Here is a tiny trained network, its code and every weight. The questions are about switching its units off for an input and a class, where a switched-off unit gives its printed mean instead of its output.

import numpy as np


def w(rows, s, z=0):
    codes = np.array(rows[::2]) - 128.0
    scale = np.full(codes.shape[1], s)
    scale[-1] = z or s
    return codes * scale


def norm(h):
    return h / np.sqrt((h * h).mean(-1, keepdims=True) + 1e-5)


def f(y):
    return np.maximum(y, 0)


def log_softmax(a):
    a = a - a.max(-1, keepdims=True)
    return a - np.log(np.exp(a).sum(-1, keepdims=True))


def net(x, mask):
    res = np.array(x, float).reshape(1, 8) / 4 @ E
    u = 0
    for l in range(2):
        y = f(norm(res) @ A[l][:, :-1].T + A[l][:, -1])
        res = res + np.where(mask[u : u + 9], y, B[l][:, -1]) @ B[l][:, :-1]
        u += 9
    return log_softmax(norm(res)[-1] @ U[:, :-1].T + U[:, -1])


A, B = {}, {}
E = w([
[164,158,134,163,185,131,133],'x0',
[118,132,116,94,61,91,126],'x1',
[143,110,136,107,176,128,95],'x2',
[132,108,143,114,111,148,119],'x3',
[197,80,208,2,38,95,99],'x4',
[214,23,19,106,117,244,173],'x5',
[74,61,136,90,145,173,35],'x6',
[125,151,112,126,91,158,121],'x7',
],0.0058)
A[0] = w([
[31,132,52,138,179,177,153,201],'L0N0',
[114,113,40,77,196,181,138,197],'L0N1',
[193,52,74,161,90,197,191,248],'L0N2',
[192,254,137,154,97,107,126,184],'L0N3',
[194,138,200,34,77,102,135,121],'L0N4',
[125,106,116,136,143,152,54,140],'L0N5',
[96,158,193,113,144,135,153,74],'L0N6',
[57,71,112,103,129,154,75,89],'L0N7',
[167,94,58,219,172,95,211,254],'L0N8',
],0.0093,0.0015)
B[0] = w([
[236,56,90,102,127,115,107,219],'L0N0',
[144,70,188,86,148,136,77,212],'L0N1',
[90,88,144,2,36,194,54,254],'L0N2',
[53,84,74,87,54,128,130,193],'L0N3',
[165,88,150,153,117,72,119,211],'L0N4',
[86,102,123,78,190,122,160,167],'L0N5',
[119,123,156,105,184,128,78,155],'L0N6',
[130,155,131,47,164,133,212,180],'L0N7',
[168,93,122,60,147,134,112,233],'L0N8',
],0.0092)
A[1] = w([
[187,131,101,117,127,183,140,29],'L1N0',
[104,255,184,155,131,83,86,250],'L1N1',
[14,157,191,107,78,168,54,245],'L1N2',
[69,101,118,161,148,95,87,169],'L1N3',
[77,102,163,176,144,80,209,73],'L1N4',
[154,135,95,42,153,117,85,183],'L1N5',
[120,143,176,138,120,117,172,152],'L1N6',
[173,107,114,125,137,106,41,149],'L1N7',
[151,159,63,131,49,89,119,247],'L1N8',
],0.01,0.0016)
B[1] = w([
[117,124,133,78,234,205,94,160],'L1N0',
[98,123,183,148,144,154,22,152],'L1N1',
[129,95,113,79,32,164,144,195],'L1N2',
[151,178,128,124,29,172,89,153],'L1N3',
[92,112,177,91,169,99,83,139],'L1N4',
[162,94,147,167,254,125,215,255],'L1N5',
[153,82,69,53,151,155,129,135],'L1N6',
[156,94,108,170,25,105,154,202],'L1N7',
[113,30,171,166,171,143,221,168],'L1N8',
],0.0072,0.011)
U = w([
[101,51,162,163,133,149,122,249],'0',
[111,163,140,70,96,165,1,143],'1',
[77,79,180,117,165,148,195,12],'2',
[171,116,92,119,103,94,97,146],'3',
[253,116,132,179,106,97,136,104],'4',
[149,125,204,154,123,166,181,48],'5',
[172,189,121,88,122,116,124,174],'6',
],0.0079,0.0015)

Each question gives the input, the list of numbers given to net, and the class t.
The units are the neurons (one row each of A and B). Each row of codes is followed by its name. A weight is (code - 128) times the scale printed after its matrix; where a second scale follows, it is the last column's (A, B and U).
mask holds one flag per neuron, layer by layer. A switched-off neuron (its flag False) gives its mean, the last column of its row in B, instead of its output. The means were averaged over made-up inputs and are rounded, as every weight is.
A unit's drop is (log p(t) with every unit on - log p(t) with that unit switched off) / (log p(t) with every unit on - log p(t) with every unit switched off).
The circuit of an input: a set's keep is (log p(t) with only the set's units on - log p(t) with every unit switched off) / (log p(t) with every unit on - log p(t) with every unit switched off). Starting from the 12 units with the biggest drops (on a tie, the unit counted first), units are removed one at a time, each time the one whose removal leaves the highest keep (on an exact tie, the one counted first), for as long as the keep stays at least 0.8.
circuit, biggest first: the units of the circuit, biggest drop first
top k neurons: the k neurons with the biggest drops, biggest first
top k neurons in layer l: the k neurons of layer l with the biggest drops, biggest first
drop of u: that unit's drop, to one decimal
input [-7,-5,-2,-5,-8,1,4,-7], class 4: circuit, biggest first : [L0N0]
input [7,0,-2,-2,-8,1,2,-6], class 4: circuit, biggest first : [L0N0 L0N2]
input [-6,-6,-3,-5,8,-1,2,-1], class 4: top 3 neurons : [L0N4 L0N2 L0N3]
input [-2,-1,4,3,5,-2,-2,7], class 4: circuit, biggest first : [L0N4 L0N2]
input [-8,-1,-1,-8,-8,-8,-6,-1], class 1: circuit, biggest first : [L1N3 L1N1]
input [2,5,3,1,0,-3,8,4], class 2: top 2 neurons : [L0N7 L0N2]
input [7,3,-2,7,3,8,-3,2], class 1: top 2 neurons : [L0N2 L0N0]
input [-4,0,3,-7,-5,7,-3,2], class 1: top 3 neurons in layer 0 : [L0N2 L0N1 L0N4]
input [6,1,2,5,-8,-3,-2,4], class 4: top 4 neurons in layer 0 : [L0N2 L0N7 L0N0 L0N5]
input [0,-5,-3,-6,-8,-4,4,-8], class 4: top 2 neurons in layer 0 : [L0N0 L0N2]
input [3,-5,-6,6,-5,-7,1,-3], class 1: top 2 neurons in layer 1 : [L1N3 L1N5]
input [-6,-1,-1,6,-7,7,-2,-2], class 1: top 3 neurons in layer 0 : [L0N2 L0N1 L0N4]
input [-4,5,-2,5,-4,-8,-2,-1], class 1: drop of L1N7 : 0.1
input [1,-6,-6,6,-7,8,-5,-1], class 1: drop of L0N1 : 0.1
input [2,1,0,-1,0,8,-6,-6], class 1: circuit, biggest first : [L0N2]
input [8,2,6,-4,1,-3,8,2], class 2: drop of L0N2 : 0.2
